Below is a small trained network, with its code and all its weights. Each question gives an input and a target symbol and asks what happens when units are switched off, that is, made to give their printed mean instead of their output.

import numpy as np


def w(rows, s, z=0):
    codes = np.array(rows[::2]) - 128.0
    scale = np.full(codes.shape[1], s)
    scale[-1] = z or s
    return codes * scale


def norm(h):
    return h / np.sqrt((h * h).mean(-1, keepdims=True) + 1e-5)


def f(y):
    return np.maximum(y, 0)


def softmax(a):
    e = np.exp(a - a.max(-1, keepdims=True))
    return e / e.sum(-1, keepdims=True)


def log_softmax(a):
    a = a - a.max(-1, keepdims=True)
    return a - np.log(np.exp(a).sum(-1, keepdims=True))


def net(x, mask):
    ids = ['ΔΘΣΦΨγζλω'.index(c) for c in x.split()]
    T = len(ids)
    res = E[ids] + P[:T]
    u = 0
    for l in range(2):
        q, k, v = (norm(res) @ M[l].T for M in (Q, K, V))
        z = softmax(np.where(np.tri(T) > 0, q @ k.T / 4**0.5, -1e9)) @ v
        res = res + np.where(mask[u], z, O[l][:, -1]) @ O[l][:, :-1]
        u += 1
        y = f(norm(res) @ A[l][:, :-1].T + A[l][:, -1])
        res = res + np.where(mask[u : u + 4], y, B[l][:, -1]) @ B[l][:, :-1]
        u += 4
    return log_softmax(norm(res)[-1] @ U[:, :-1].T + U[:, -1])


Q, K, V, O, A, B = {}, {}, {}, {}, {}, {}
E = w([
[157,172,71,96,168,23,30,121,157],'Δ',
[175,128,151,159,145,91,144,207,95],'Θ',
[119,87,147,99,112,128,177,76,176],'Σ',
[142,57,103,222,125,202,107,145,151],'Φ',
[197,119,82,132,163,103,212,102,97],'Ψ',
[83,135,132,94,119,255,86,228,108],'γ',
[89,99,52,80,170,166,151,70,132],'ζ',
[178,154,173,161,67,148,85,166,164],'λ',
[154,86,161,158,161,81,150,166,128],'ω',
],0.026)
P = w([
[72,124,108,156,92,145,134,140,96],'0',
[144,70,72,135,55,118,129,153,123],'1',
[133,121,81,163,96,151,137,157,167],'2',
[165,112,166,126,110,189,93,97,105],'3',
[145,159,167,145,173,182,130,125,158],'4',
[175,81,87,80,88,126,138,137,165],'5',
[122,149,108,127,129,119,171,159,209],'6',
[96,124,251,141,102,99,119,74,120],'7',
[142,210,167,158,180,160,137,109,182],'8',
],0.021)
Q[0] = w([
[163,154,66,60,190,176,72,143,112],'0.h0',
[162,115,13,28,85,147,96,244,179],'0.h0',
[64,233,99,164,203,137,197,155,254],'0.h0',
[122,8,39,102,53,56,140,176,125],'0.h0',
],0.018)
K[0] = w([
[62,131,105,179,52,81,188,126,77],'0.h0',
[47,175,169,190,169,113,117,65,42],'0.h0',
[77,250,137,193,210,145,191,171,216],'0.h0',
[124,154,241,143,113,140,82,38,22],'0.h0',
],0.02)
V[0] = w([
[94,8,78,152,214,168,129,113,200],'0.h0',
[148,82,194,149,73,62,128,30,205],'0.h0',
[156,106,248,173,123,131,173,242,92],'0.h0',
[82,179,147,142,52,133,34,158,157],'0.h0',
],0.013)
O[0] = w([
[128,3,124,80,148,186,169,160,206,249],'0.h0',
[74,174,65,209,175,146,173,108,216,106],'0.h0',
[71,75,245,176,103,142,88,74,57,139],'0.h0',
[61,158,176,95,57,63,146,47,191,70],'0.h0',
],0.012,0.016)
A[0] = w([
[255,125,153,175,106,139,190,42,135,207],'0.n0',
[186,111,126,128,202,65,15,133,139,47],'0.n1',
[140,113,134,215,148,101,171,38,102,5],'0.n2',
[140,193,143,155,144,114,119,123,52,20],'0.n3',
],0.024,0.0024)
B[0] = w([
[230,93,167,38,76,123,183,206,161,254],'0.n0',
[15,84,163,174,115,64,159,174,250,203],'0.n1',
[223,63,50,136,187,192,94,120,226,187],'0.n2',
[110,89,186,66,152,40,184,131,108,161],'0.n3',
],0.013,0.0088)
Q[1] = w([
[100,201,172,148,72,224,186,172,120],'1.h0',
[137,74,95,168,16,117,90,135,84],'1.h0',
[82,196,45,68,183,61,2,90,117],'1.h0',
[48,114,113,101,140,136,171,2,118],'1.h0',
],0.0082)
K[1] = w([
[177,188,173,143,127,131,129,156,160],'1.h0',
[193,129,139,114,120,159,81,139,207],'1.h0',
[230,88,198,253,94,154,250,121,142],'1.h0',
[213,136,110,170,140,104,220,105,94],'1.h0',
],0.011)
V[1] = w([
[94,177,160,64,79,173,123,228,127],'1.h0',
[91,124,80,27,171,170,142,68,105],'1.h0',
[136,50,182,205,80,155,189,129,172],'1.h0',
[110,160,136,81,112,125,6,111,217],'1.h0',
],0.026)
O[1] = w([
[65,210,153,77,111,135,72,174,121,149],'1.h0',
[43,124,95,59,191,154,138,92,117,146],'1.h0',
[179,83,149,126,7,126,225,178,130,253],'1.h0',
[90,209,193,151,142,168,102,84,254,105],'1.h0',
],0.017,0.027)
A[1] = w([
[112,108,221,117,95,141,149,39,79,254],'1.n0',
[181,103,137,142,160,114,145,173,204,171],'1.n1',
[115,108,99,69,126,111,172,119,4,62],'1.n2',
[164,99,143,119,72,153,206,183,69,208],'1.n3',
],0.027,0.0034)
B[1] = w([
[141,58,4,27,152,107,74,59,72,153],'1.n0',
[116,122,83,84,196,10,84,127,94,189],'1.n1',
[89,209,126,173,152,91,218,219,154,166],'1.n2',
[68,211,206,169,229,197,75,42,147,254],'1.n3',
],0.015,0.047)
U = w([
[93,244,100,78,106,122,58,102,157,124],'Δ',
[147,67,133,144,184,41,106,80,43,2],'Θ',
[88,129,25,121,220,113,184,68,141,125],'Σ',
[60,89,179,91,125,135,212,98,188,108],'Φ',
[113,156,156,181,171,64,124,201,71,165],'Ψ',
[128,141,129,37,38,84,76,151,116,122],'γ',
[203,70,43,30,134,102,218,211,85,228],'ζ',
[129,114,99,137,112,12,95,74,211,122],'λ',
[150,2,82,243,101,203,137,126,127,147],'ω',
],0.0088,0.0031)

Each question gives the input, a string of symbols that net reads in full, and the target symbol t.
The units are the heads (4 rows each of Q, K, V and O) and the neurons (one row each of A and B). Each row of codes is followed by its name. A weight is (code - 128) times the scale printed after its matrix; where a second scale follows, it is the last column's (O, A, B and U).
mask holds one flag per unit, layer by layer, with each layer's heads first. A switched-off unit (its flag False) gives its mean, the last column of its rows in O or B, instead of its output. The means were averaged over made-up inputs and are rounded, as every weight is.
A unit's drop is (log p(t) with every unit on - log p(t) with that unit switched off) / (log p(t) with every unit on - log p(t) with every unit switched off).
The circuit of an input: a set's keep is (log p(t) with only the set's units on - log p(t) with every unit switched off) / (log p(t) with every unit on - log p(t) with every unit switched off). Starting from all 10 units, units are removed one at a time, each time the one whose removal leaves the highest keep (on an exact tie, the one counted first), for as long as the keep stays at least 0.8.
units of the circuit, in order: the units of the circuit, biggest drop first
unit that matters most: the unit with the biggest drop
top k neurons: the k neurons with the biggest drops, biggest first
top k neurons in layer l: the k neurons of layer l with the biggest drops, biggest first
input Σ Θ ζ ω Ψ Φ, target ω: units of the circuit, in order : (0.h0, 0.n2)
input Ψ Φ ζ Φ, target Ψ: top 3 neurons : (1.n2, 0.n2, 1.n0)
input Φ Σ Ψ Φ Φ Θ, target Φ: units of the circuit, in order : (0.h0, 1.n3, 1.h0)
input γ Φ Ψ Φ Φ ζ Φ Σ, target ζ: unit that matters most : 1.n3
input Φ Φ Θ Φ Δ Φ Δ, target λ: top 2 neurons : (0.n1, 1.n1)
input Ψ Δ Φ Φ Ψ λ Φ Φ Σ, target λ: units of the circuit, in order : (1.h0, 1.n1, 0.n1)
input ζ Φ Ψ Φ, target ζ: units of the circuit, in order : (1.h0, 1.n3, 0.h0, 0.n0)
input ζ Φ Ψ, target ζ: top 2 neurons : (1.n3, 0.n0)
input Ψ Φ Ψ ω Φ Θ Ψ Φ, target Θ: units of the circuit, in order : (0.h0, 1.n0)
input Φ Σ Θ Ψ λ Θ, target Ψ: units of the circuit, in order : (1.n3, 1.h0, 0.h0)
input Ψ Φ Ψ Ψ, target ζ: top 2 neurons : (0.n0, 0.n1)
input λ Δ Φ Φ Φ Σ ζ, target λ: units of the circuit, in order : (0.h0, 1.h0, 1.n3)
input γ γ Φ ζ Φ Ψ Δ Δ, target λ: top 2 neurons : (0.n1, 1.n3)
input Ψ Φ Σ, target Ψ: unit that matters most : 0.h0
input Φ Φ Φ γ Ψ Ψ γ Ψ Σ, target γ: top 2 neurons : (1.n0, 0.n0)
input Ψ Ψ Ψ ω Ψ ζ Φ, target Ψ: units of the circuit, in order : (0.h0, 1.n0)
input ω ζ ω Σ Σ ω Φ Ψ, target ω: units of the circuit, in order : (0.h0, 0.n2)
input λ Ψ γ ζ Φ, target γ: units of the circuit, in order : (0.h0, 1.h0, 1.n3)
input ζ Ψ γ Σ ζ, target ζ: top 2 neurons : (1.n3, 1.n0)
input γ Δ λ Φ Σ ζ Ψ Φ, target ζ: units of the circuit, in order : (0.h0)
input ζ Φ Φ Ψ ζ Θ Θ, target ζ: top 2 neurons : (1.n3, 0.n1)
input λ Φ Θ Σ, target λ: units of the circuit, in order : (0.h0, 1.h0, 1.n1)
input Φ Θ γ Δ Φ, target γ: units of the circuit, in order : (0.h0, 1.h0, 0.n1)
input Θ ω Φ Ψ Θ Φ Φ, target Θ: top 2 neurons : (1.n0, 0.n3)
input ω Φ Φ Φ ω ω Ψ Ψ, target ω: units of the circuit, in order : (0.h0, 1.h0)
input ζ Θ Φ γ, target ζ: units of the circuit, in order : (0.h0, 1.n3, 1.h0)
input Φ Φ Ψ Ψ Ψ ζ Φ ω, target Σ: top 2 neurons in layer 1 : (1.n3, 1.n1)
input Ψ ω Φ ζ Φ Ψ ζ, target Ψ: top 2 neurons in layer 1 : (1.n2, 1.n0)
input Θ Ψ Ψ, target Θ: top 3 neurons : (1.n0, 0.n2, 1.n3)
